Below are the code and all the weights of a small trained network. Each question names an input and a class and asks about switching units off, where a switched-off unit gives its printed mean instead of its output.

import numpy as np


def w(rows, s, z=0):
    codes = np.array(rows[::2]) - 128.0
    scale = np.full(codes.shape[1], s)
    scale[-1] = z or s
    return codes * scale


def f(y):
    return np.maximum(y, 0)


def log_softmax(a):
    a = a - a.max(-1, keepdims=True)
    return a - np.log(np.exp(a).sum(-1, keepdims=True))


def net(x, mask):
    res = np.array(x, float).reshape(1, 2) / 4 @ E
    y = f(res @ A[0][:, :-1].T + A[0][:, -1])
    res = res + np.where(mask, y, B[0][:, -1]) @ B[0][:, :-1]
    return log_softmax(res[-1] @ U[:, :-1].T + U[:, -1])


A, B = {}, {}
E = w([
[170,160,231,96,66],'x0',
[137,197,8,61,129],'x1',
],0.016)
A[0] = w([
[140,204,190,82,57,241],'neuron 0',
[139,155,101,39,118,139],'neuron 1',
[144,114,78,87,234,254],'neuron 2',
[115,162,93,7,129,158],'neuron 3',
[102,19,150,193,139,215],'neuron 4',
[98,140,78,82,165,158],'neuron 5',
[125,64,186,207,121,251],'neuron 6',
],0.016,0.0044)
B[0] = w([
[190,67,71,150,44,232],'neuron 0',
[200,190,172,87,115,203],'neuron 1',
[92,252,85,110,156,225],'neuron 2',
[191,199,112,68,169,227],'neuron 3',
[118,76,48,199,205,241],'neuron 4',
[89,168,200,92,142,207],'neuron 5',
[119,44,133,186,181,252],'neuron 6',
],0.011,0.022)
U = w([
[97,71,121,174,196,198],'0',
[4,176,98,155,151,229],'1',
[124,68,140,143,42,189],'2',
[11,112,130,129,79,5],'3',
[162,155,120,94,48,36],'4',
[115,193,154,46,181,94],'5',
],0.015,0.0028)

Each question gives the input, the list of numbers given to net, and the class t.
The units are the neurons (one row each of A and B). Each row of codes is followed by its name. A weight is (code - 128) times the scale printed after its matrix; where a second scale follows, it is the last column's (A, B and U).
mask holds one flag per neuron, in row order. A switched-off neuron (its flag False) gives its mean, the last column of its row in B, instead of its output. The means were averaged over made-up inputs and are rounded, as every weight is.
A unit's drop is (log p(t) with every unit on - log p(t) with that unit switched off) / (log p(t) with every unit on - log p(t) with every unit switched off).
The circuit of an input: a set's keep is (log p(t) with only the set's units on - log p(t) with every unit switched off) / (log p(t) with every unit on - log p(t) with every unit switched off). Starting from all 7 units, units are removed one at a time, each time the one whose removal leaves the highest keep (on an exact tie, the one counted first), for as long as the keep stays at least 0.8.
units of the circuit, in order: the units of the circuit, biggest drop first
top k neurons: the k neurons with the biggest drops, biggest first
drop when u is switched off: that unit's drop, to one decimal
input [3,4], class 4: units of the circuit, in order => [neuron 0]
input [7,1], class 4: top 2 neurons => [neuron 6; neuron 4]
input [3,1], class 4: top 2 neurons => [neuron 6; neuron 4]
input [4,-3], class 2: top 2 neurons => [neuron 0; neuron 2]
input [-5,2], class 5: top 2 neurons => [neuron 4; neuron 6]
input [-2,1], class 5: top 3 neurons => [neuron 4; neuron 6; neuron 0]
input [-5,1], class 1: top 2 neurons => [neuron 1; neuron 3]
input [3,0], class 2: drop when neuron 3 is switched off => 0.3
input [-8,-2], class 1: drop when neuron 2 is switched off => 0.6
input [6,7], class 4: drop when neuron 0 is switched off => 1.6
